Here is a tiny trained network, its code and every weight. The questions are about switching its units off for an input and a class, where a switched-off unit gives its printed mean instead of its output.

import numpy as np


def w(rows, s, z=0):
    codes = np.array(rows[::2]) - 128.0
    scale = np.full(codes.shape[1], s)
    scale[-1] = z or s
    return codes * scale


def f(y):
    return np.maximum(y, 0)


def log_softmax(a):
    a = a - a.max(-1, keepdims=True)
    return a - np.log(np.exp(a).sum(-1, keepdims=True))


def net(x, mask):
    res = np.array(x, float).reshape(1, 5) / 4 @ E
    y = f(res @ A[0][:, :-1].T + A[0][:, -1])
    res = res + np.where(mask, y, B[0][:, -1]) @ B[0][:, :-1]
    return log_softmax(res[-1] @ U[:, :-1].T + U[:, -1])


A, B = {}, {}
E = w([
[133,169,110,229,164,250,179,148,141,164],'x0',
[183,172,144,124,163,81,116,168,123,17],'x1',
[153,112,198,114,77,131,112,156,143,111],'x2',
[63,111,165,98,136,103,192,87,219,89],'x3',
[103,76,146,119,192,143,169,184,69,120],'x4',
],0.011)
A[0] = w([
[61,46,196,124,127,122,160,154,135,101,254],'neuron 1',
[119,44,171,82,139,102,100,255,81,128,89],'neuron 2',
[178,181,88,189,213,200,96,209,44,179,231],'neuron 3',
[165,34,190,125,122,64,115,117,27,128,9],'neuron 4',
[123,129,154,185,170,182,199,178,205,103,186],'neuron 5',
[155,82,70,132,95,160,130,116,71,205,195],'neuron 6',
[208,210,233,151,62,205,35,202,85,132,192],'neuron 7',
],0.0079,0.0025)
B[0] = w([
[142,122,32,109,141,67,145,128,202,101,196],'neuron 1',
[163,107,79,227,115,105,112,131,113,82,199],'neuron 2',
[162,193,6,142,155,118,141,138,129,104,250],'neuron 3',
[76,118,80,184,130,93,123,94,149,161,187],'neuron 4',
[114,144,101,200,122,79,196,143,157,95,210],'neuron 5',
[152,160,147,133,121,51,190,158,84,55,195],'neuron 6',
[137,97,206,105,145,89,126,130,147,45,217],'neuron 7',
],0.012,0.013)
U = w([
[153,90,212,1,130,124,164,111,176,66,205],'0',
[98,94,153,104,206,199,68,197,68,210,4],'1',
[132,98,154,145,195,155,155,165,107,210,10],'2',
[125,128,54,182,105,141,157,130,136,156,88],'3',
[109,154,127,76,205,134,112,137,113,189,140],'4',
[179,55,192,82,49,151,93,94,154,176,146],'5',
[97,103,157,155,150,112,63,135,77,107,98],'6',
[147,84,125,137,182,101,205,206,105,60,188],'7',
],0.0096,0.0035)

Each question gives the input, the list of numbers given to net, and the class t.
The units are the neurons (one row each of A and B). Each row of codes is followed by its name. A weight is (code - 128) times the scale printed after its matrix; where a second scale follows, it is the last column's (A, B and U).
mask holds one flag per neuron, in row order. A switched-off neuron (its flag False) gives its mean, the last column of its row in B, instead of its output. The means were averaged over made-up inputs and are rounded, as every weight is.
A unit's drop is (log p(t) with every unit on - log p(t) with that unit switched off) / (log p(t) with every unit on - log p(t) with every unit switched off).
The circuit of an input: a set's keep is (log p(t) with only the set's units on - log p(t) with every unit switched off) / (log p(t) with every unit on - log p(t) with every unit switched off). Starting from all 7 units, units are removed one at a time, each time the one whose removal leaves the highest keep (on an exact tie, the one counted first), for as long as the keep stays at least 0.8.
units of the circuit, in order: the units of the circuit, biggest drop first
most important unit: the unit with the biggest drop
top k neurons: the k neurons with the biggest drops, biggest first
drop when u is switched off: that unit's drop, to one decimal
input [-8,2,-6,-4,2], class 6: most important unit => neuron 3
input [2,-3,6,3,-5], class 0: units of the circuit, in order => [neuron 3; neuron 2]
input [-8,1,-6,0,4], class 3: units of the circuit, in order => [neuron 7; neuron 4]
input [-5,-5,-8,6,1], class 0: units of the circuit, in order => [neuron 3; neuron 2]
input [-7,2,0,0,1], class 3: top 3 neurons => [neuron 7; neuron 4; neuron 6]
input [-8,0,0,-4,7], class 3: units of the circuit, in order => [neuron 4; neuron 7]
input [-5,0,7,0,-2], class 6: units of the circuit, in order => [neuron 4; neuron 6; neuron 3]
input [5,6,-8,-2,-2], class 3: units of the circuit, in order => [neuron 3; neuron 6]
input [-7,5,-6,7,1], class 0: units of the circuit, in order => [neuron 3; neuron 5]
input [-1,7,8,1,-1], class 0: top 3 neurons => [neuron 3; neuron 7; neuron 5]
input [-5,7,1,-8,-3], class 6: units of the circuit, in order => [neuron 5; neuron 6]
input [0,0,0,-7,-7], class 7: top 3 neurons => [neuron 7; neuron 3; neuron 6]
input [6,-7,-4,-6,4], class 7: top 2 neurons => [neuron 6; neuron 4]
input [4,2,-4,-7,-6], class 7: units of the circuit, in order => [neuron 7]
input [4,-3,-5,-6,2], class 7: top 2 neurons => [neuron 6; neuron 4]
input [-2,-6,-2,7,-3], class 0: top 3 neurons => [neuron 3; neuron 2; neuron 4]
input [-5,-1,-3,-6,3], class 3: top 2 neurons => [neuron 4; neuron 7]
input [-8,-7,6,-3,3], class 3: top 2 neurons => [neuron 4; neuron 7]
input [-8,-4,3,-4,-4], class 5: top 2 neurons => [neuron 3; neuron 5]
input [-1,-3,8,-2,-7], class 0: most important unit => neuron 7
input [0,-3,2,4,-4], class 0: top 4 neurons => [neuron 3; neuron 2; neuron 4; neuron 5]
input [-8,-4,-8,5,0], class 0: top 3 neurons => [neuron 3; neuron 2; neuron 5]
input [-1,2,7,1,-2], class 0: drop when neuron 3 is switched off => 0.1
input [-6,8,-2,-8,-7], class 6: drop when neuron 2 is switched off => -0.1
input [-8,1,-8,-7,-8], class 6: drop when neuron 1 is switched off => 0.2
input [-4,5,2,-4,-4], class 6: drop when neuron 3 is switched off => 0.0
input [-4,0,-6,3,-6], class 4: most important unit => neuron 7
